[  -3 -129  159   39   82  108 -307  -31  -26  257  198   30  134   22
  167  134 -224   -5   36   -3  111 -142   95 -135 -137  180   97   47
   -3  324   17   42   65]
9
[ 221    0   15   -9 -325  116   77  -31   31 -301 -124 -180  -96  -36
  -12   39   52  -15  508   85  238 -184  -75   25  150 -180 -148  113
 -127 -235   83 -128  113]
11
[ 120 -303    9  182  322   12 -383  -86  -98   56   25 -294  310  205
   38  112   74 -122  119   78  195 -316 -208  -31  -96   42  195  279
  -58  254 -107   -4   93]
0
[-182 -242 -399 -153   19  254  -28  105  126  173 -409   31    3 -229
  -67  177  328  332 -112   21 -308  237  264  160   98  -21 -153   58
   46  117   40   49 -261]
4
[   9  222  -27   95 -172   50  385 -134   22   17  -83  207  -25  -33
  -93  -86 -187 -259  236 -101   26  174   12  -81  -19  -93 -110   98
  -41 -524 -144  129  192]
1
[ 164 -180   46  -99  259   28 -814  -60  -34  306 -192 -242  424  -16
 -520  177  -81  129  193   22   30 -199  106 -408  -15   82  441  399
 -165  329 -106 -234   65]
10
[   7 -179   80 -258  117  211 -522   79   89  264   68  138  138 -113
  -87  223 -371  133  111   15   77 -231  193 -273   -5   46  211  114
  -41  369   88 -116  125]
8
[ -24 -116 -236  106 -216  -54 -114  -16  303  -24  -93  -12   52 -344
 -422 -194 -209  152 -276  -10 -124   46  353 -211  320    9   18  205
   24   23   23 -289  124]
10
[ 101 -158  203  101  183  131 -451 -178  254  252 -227 -261  324  -78
 -489   99 -127   35  -62   36  -69 -164  -44 -243  139    4  260  405
 -178  -55 -196 -208  302]
10
[ 177   16   14  -97 -349   29 -241   37  116 -136 -233 -119   21 -191
 -254  -38  -80 -100  551   47   41  -86   89 -142  215 -235  -45  220
  -93 -129   46 -106   19]
8
[ 189  -99  290  130  265   23 -206 -199  -62   69   21 -343  273  246
 -148   47  -30   -7  171   42   96 -253 -135   79 -104 -115  132  279
  -94   -4 -195 -193  242]
6
[  97 -200  299  270  297    1  -63 -192  -77   31  147 -351  226  251
   24   28   45 -231   40  123  177 -334 -351  165 -110    3   87  178
  -83   38 -193  -34  184]
5
[-120 -187 -296 -311   25  403 -166 -125  330  303 -503   31   49 -389
 -320  123  141  357  -25  -33 -473  383  226  -69  204  108  -56  328
  -27  -88  -81 -176  -98]
11
[   2  244   88  415 -138  -45  803 -125   89  -94   53  198 -110  123
  202 -221   -8 -538  127  -16   94  101 -298  129  -30 -133 -344  -67
  -83 -899 -194  294  218]
5
[  35  -31  240 -404   81  214 -618   58   66  326    4   43  121 -187
 -255  371 -328  253  111  -93   15  -34  273 -302   30   29  258  167
  -95  428   41 -190   72]
0
[-140 -158 -183  -64   -1  344   95   23  236  275 -306  -51  -34 -258
 -152   -2  310  243  -71   52 -362  304  181  163  162   11 -191  125
  -13  -60    9 -146 -200]
5
[ 111  126  -32  157 -205  -33  370 -118   53   -7  -56  286  -57  -12
 -115 -131 -152 -388  346  -77   87   83  -29 -163   -5 -229 -114   69
 -126 -625 -164  120  275]
5
[  79  -55  173 -177   -5  186 -480    2  245  301   32  159  118 -268
 -344  181 -452  116   49   -4 -133  -81  261 -318  172  -24  108  134
 -133  299  -12 -182  256]
5
[ 249  -39 -174 -130 -282   98 -192   -5  -13  -86 -267 -147    0 -125
  -97   94   40  145  504   -2   73   15  181  -83  127 -264  -53  182
  -85   88  156 -158  -23]
7
[ -58  168 -221  319  -85  -58  482  154 -126   40   87  233 -159  423
  526  -97  255 -420  221  -25  189   83 -144  373 -280 -119 -315  -75
   22 -319  -74  512  -95]
9
[  85   36 -158 -176 -164   87 -116   62  -68  105 -131  360   48   59
   98   33 -140   -7  271 -233   49  165  211 -110 -106 -190 -108   72
   89  -72   24  138   63]
2
[  24 -147 -276  -18 -377  -82 -212  119  201   55  -41   79   11  -98
 -218 -208 -119  196 -198  -32 -206   85  377   -6  161  -74  -88  183
  135  295   90 -205  -11]
2
[  -8 -113 -113 -346  -12  102 -714  194   -8  328    5  136  209 -201
 -270  284 -334  234  110  -75  -15 -142  354 -372   48   -1  263  122
  -88  529  120  -48   19]
9
[ -60   13 -391  294 -347  -55  -23  174  290   28   -9   82  -18  -38
 -114 -367 -121  -90 -186  137 -208   23  162   77  190 -108 -177  171
   57  178   92 -105   48]
4
[ 124   77  210  -91 -266  130  191 -181  218 -188 -145 -135  -54 -118
 -291 -131 -105 -120  129   75  118 -106 -159   36  258 -109 -179  118
  -66 -455  -35 -274  272]
9
[   5   78 -251  142 -139    7  149  174 -155   95    6  389  -16  242
  252  -49  -26 -282  383 -144   64  147  174   18 -244 -226 -163   23
   87   24  -34  295  -22]
6
[ 203  -74 -118 -233 -296    8 -234   -4  -41 -111 -281 -111   18 -146
 -186    7  -12  130  617   -3  188  -96  181 -195  105 -232  112  129
  -66  -16  111 -247   23]
6
[ -67  -19 -241  365 -193 -179  321  225  132 -124  195   54 -130  195
  328 -254  171  -33 -244   41 -168  100   67  436   42  -35 -374  -32
  155  229   35   73 -241]
2
[  15   44   97  388 -125 -261  238  -10  242   98  -73   51   24 -115
 -559  -99 -219 -196 -288 -161 -387   -5   35 -217  125 -343   58   48
 -132 -455 -109  194   -2]
7
[  73  -57  174  -75   38   75 -377  -30  164  299   90  111  113 -186
 -208  110 -339   21   -8   10 -144  -74  132 -248   76   79   73   74
 -102  249  -41  -71  147]
5
[ -42 -155  220   78   76   50  -53    4  122  251  163   62   61  -19
  -36  124 -295   17  -68   19  -11 -214   -1   72  -11  -77   53  -10
  -52  172  -75   69  164]
8
[  48  -46  299   70   61  150 -104  -70  180  233  136   -4   85  -50
  -32  113 -280 -118   -9  111   16 -202  -25  -60   42   44    6   69
 -120   57  -40    3  207]
9
[  53  255  227  379  -59  -20  771 -224   36 -147  189  151 -143  183
  258 -227 -108 -453  267    4  193  126 -293  179  -97 -189 -323  -55
  -69 -806 -181   87  295]
8
[  14  103 -184  295 -105  -11  458   29 -181   39  146  243  -38  287
  334 -165  113 -401  361  -30  195  134 -189  168 -189 -185 -300  -29
  -33 -416  -52  324   46]
4
[ -17   43  -57  434 -183 -211  591  -81  275 -321  212 -164 -145  -31
   63 -426  -65 -245 -259  101  -30  -49 -174  265  227  -34 -319   41
   44 -330  -92 -249  201]
8
[ -34 -107  211   56  106  -18  -41  120  -45  155  345   18   23  214
  473   86  -24 -139  -72   36  147 -206  -87  235 -187   14 -110  -93
   12  245   27  172  -40]
7
[-110 -206  193   64  144   46 -166   65  -66  190  301   -9   89   89
  260  140 -139    6  -57   18   76 -208    9  107 -138   75   33  -84
   40  457   22   84  -59]
3
[  63   87 -108  101 -130   71  279  -40   13   36  -50  305  -30   69
  118  -37  -35 -232  245  -88  107  116  -40   12  -38  -68 -219   29
  -31 -415  -99  265  134]
1
[  19  211  213  394 -172   11  635 -134  108  -57   65  118 -104  172
  110 -157  -28 -573  138  -65  106  105 -350  169   -4 -140 -363   26
  -45 -713 -208  299  216]
4
[  60 -113 -189    5 -268  -75 -138   10  220  -66    8  -60  -57 -103
 -197 -306  -32   95  -15  132  -92   33  252  -20  232  -64  -29  147
   42  131   66 -361   64]
0
[  37   55 -174   -2 -228  -23  213  121 -113   81  -61  276  -14  201
  157  -15   54 -271  289 -150   49   77   73   42 -138 -200 -202   34
   31 -272  -33  374  -44]
6
[  90  -82 -389 -163 -321   11 -222  201  -40  -49 -245    1  -44  -41
  -54   53  100   75  400  -53  -24   40  220  -47  139 -171 -141   27
   74  279  154   64 -166]
0
[ -24 -100 -216  386 -279 -139  453  -64  333 -177  112  -73 -136   54
   41 -437   -1 -190 -277  165 -105  -66  -20  329  216  -45 -318  132
   96 -258  -47  -33  140]
6
[-131 -186 -230   -2  -38  279  258  -81  248  169 -314  -96  -27  -99
   43  -49  345   24  -62   41 -335  206  -58  387  107   70 -394  217
   44 -211 -127   40 -174]
3
[  36   53 -105  302  -40 -296 -149  151  180  180 -124  130   85 -106
 -507 -120 -137 -142 -179 -132 -430   35  166 -330   87 -210  184   82
 -106  -14  -35  134 -242]
3
[ -44 -186  -90   28   10  361  228 -300  385  211 -376 -162  -33 -362
 -397   18  168  104 -117  154 -387  245   54   75  268   49 -210  248
 -107 -413 -103 -120   48]
11
[ -62 -234 -422 -241  -53  277 -236   76  196  467 -539  108   60 -377
 -459  181  225  444  100  -62 -470  381  437 -132  195   -9   31  186
  -48  191   -4  -59 -276]
4
[ -25  -55  277  183  140   31   15   60   75  185  313   80   12  172
  248   33 -132 -215  -69   82   -1 -149 -144  189 -124   52 -152  -58
   -6  226  -81   95   55]
8
[-116 -195 -326  -70   26  288   16 -102  157  183 -314  -59   32 -189
  -78   16  256   82   38    6 -380  270  137   61   95  108 -205  246
   21  -41  -90  -48 -146]
4
[ -27   33  -29  408  -75 -242  150   67   32   73    9  -25  113  -13
 -311 -191  -50 -178 -193 -103 -249  -70   84 -177   10 -139   80   14
  -58 -133  -27  102 -171]
6
[ -90 -218 -286  -98  -18  323   20 -130  371  243 -466  -55   48 -354
 -330  -41  154   62  -21   67 -424  221   87   96  278  -12 -267  314
  -25 -296 -123  -12  -21]
10
[ -50  -95 -307   93 -340 -188   21  168  187  -73   67   29  -24  -13
   31 -393  -30  -13 -196  -21 -228   -8  224   14  152  -24 -133   97
  142   41   73 -148  -87]
8
[ -56  -47  181  304   54   36  180  103   32  102  384  -13    6  176
  421  -63 -100 -179  -90  106   94 -235 -197  273  -91   98 -195  -56
    6  135  -52  135  118]
10
[ -21  -97 -285  170 -320  -65   85   99  239  -27   32   97  -21    5
  -75 -352  -66  -20 -225    9 -160   62   92   99  174  -25 -214  134
  153   74   41 -108   25]
7
[  -9  123 -136  323 -223  -63  484   16  -10   24  -31  186  -34  181
  250 -181   59 -514   41 -105   55   49 -134  140  -89 -151 -321    3
   28 -538 -121  441  126]
4
[  12  129 -115  236 -138   17  446  -32  -73  -39   86  283 -139  219
  374  -70    2 -223  256  -45  219   81  -86  151 -197  -94 -230  -36
  -18 -436  -36  309   57]
4
[ 224   17  120  -82 -351   30  149 -141  154 -206 -174 -264  -96 -172
 -122  -55  -70 -124  440   65  137 -146 -104  -16  245 -205 -117  167
 -124 -407   37 -195  155]
8
[-146 -305 -250 -164   27  358   43   -5  123  156 -419 -111   12 -163
   -7  211  386  218  156   88 -278  214  131  242   72   -4 -228  170
   45  -16  -15  101 -262]
6
[ 153   47 -199 -218 -309  120 -257   74   29   50 -262   16  -13 -206
 -224   53  -20  121  380  -72  191  -12  245 -198  152 -123   48  142
 -108   95  135 -209   11]
0
[ -91   -5  196  147   34   29  111   76   28   52  361   33  -76  237
  487   15  -71 -178   -8   87  139 -210 -211  294 -134   93 -203 -124
    8  169   -8  157   -3]
0
[ -90   21   43 -130    8  112 -468  245   16  205  165  215   65  -14
  104  203 -267  -19   56 -126   68 -159  173 -159  -93  -21   30   -5
  -52  404   76   42   21]
5
[ -21  159 -157  159 -152   23  387  -17  -55    8  -17  240 -127  206
  336  -58   35 -269  243 -103   97  182  -53   97 -182 -195 -212    3
  -12 -410  -18  291    7]
0
[ -42  160   31  281 -176   28  508  -66  134   20  -46  194 -103  155
  151 -122  -17 -327   41 -112  -68  167 -134  227  -46 -229 -317   24
    5 -601 -196  333  205]
11
[-117  -36 -187  351  -13 -258  -90  236   98  172  -96  115   76 -137
 -354 -107  -58 -109 -260 -211 -363   58  151 -189   61 -300  209   11
  -33  119  -13  221 -262]
9
[ 147   33   76  132 -280   40  439  -87  181 -283 -118 -140 -157  -71
   -1  -41   42  -89  286   41  119  -18 -206  217  232 -258 -347   10
  -78 -382   11 -135  119]
2
[-165 -158 -401 -249  -53  368 -179   77  159  315 -399   76   98 -301
 -322  129  191  239    7  -90 -299  346  122 -110  146  143 -139  232
   12  137   46 -124 -252]
7
[ 119    5  -99   44 -223   27  248  -36   -5 -183 -102 -179  -86   21
  133 -116   92  -28  414  117  130 -145  -44  169   81 -175 -141   27
  -53 -228   82  -64  -29]
9
[-124   54  340  114   51  174   -3  -79  302  246  176   10  -10   -4
   26   34 -373 -194 -271   23  -10 -162   -9   63   13   60  -72   99
  -32  -16  -98   12  293]
10
[  39  197  -48  239  -96 -162  505  -14 -123  -58  125  272  -36  294
  317 -236  -25 -556  273 -140  205   48 -253  193 -183 -195 -270   12
   22 -540 -173  361   64]
4
[-166 -108 -272 -341  -47  400 -170  -63  335  362 -555   70   35 -543
 -562  124  109  272  -32  -78 -328  370  271 -187  280   66   -8  276
  -85 -154  -45 -209  -99]
0
[  37  -64  129  530    3 -248  289  -55  179   99  -21  -99  -29  -51
 -315  -65  -63 -217  -81    1 -381  -49  -95   25   68 -305   46    6
 -151 -227 -141  276 -114]
1
[ 247  -61 -205 -243 -380    5 -355  172  -86    7 -238  -74   32  -37
 -139   74   17  119  480 -101   66 -110  221 -128  103 -214   38  168
  -23  224  150  -27 -100]
9
[ -27  -40   95   20   35  291  419 -312  331   26 -330 -173  -52 -244
 -205   11  111  168 -279  113 -390  241  -65  223  163   13 -250  186
  -40 -485 -154 -206  116]
9
[ 154  -30  -35  -56 -279   17   42   40    4 -238 -141 -170  -65 -135
  -75   46   74   38  392   22  289  -98   57   -3  163 -254  -75   70
  -90 -158  137 -172   41]
6
[-103 -168 -357 -272   21  281 -192   61  135  305 -389  111   29 -288
 -210   43  216  218  190   29 -352  299  264  -76  101   -6  -22  146
  -12  118   23  -99 -216]
6
[ -19 -173  -96  -12   -1  281  279 -211  301  186 -375  -53  -42 -184
 -170  -59  247  128  -87  109 -338  280  -12  252  118  111 -280  260
   15 -328 -172  -77  -65]
10
[   4  172  -13  457  -34 -108  756  -43 -235 -212  220  179 -125  502
  642 -185  189 -345  252   35  302   56 -291  364 -388   -7 -310 -116
   68 -541 -148  342    8]
0
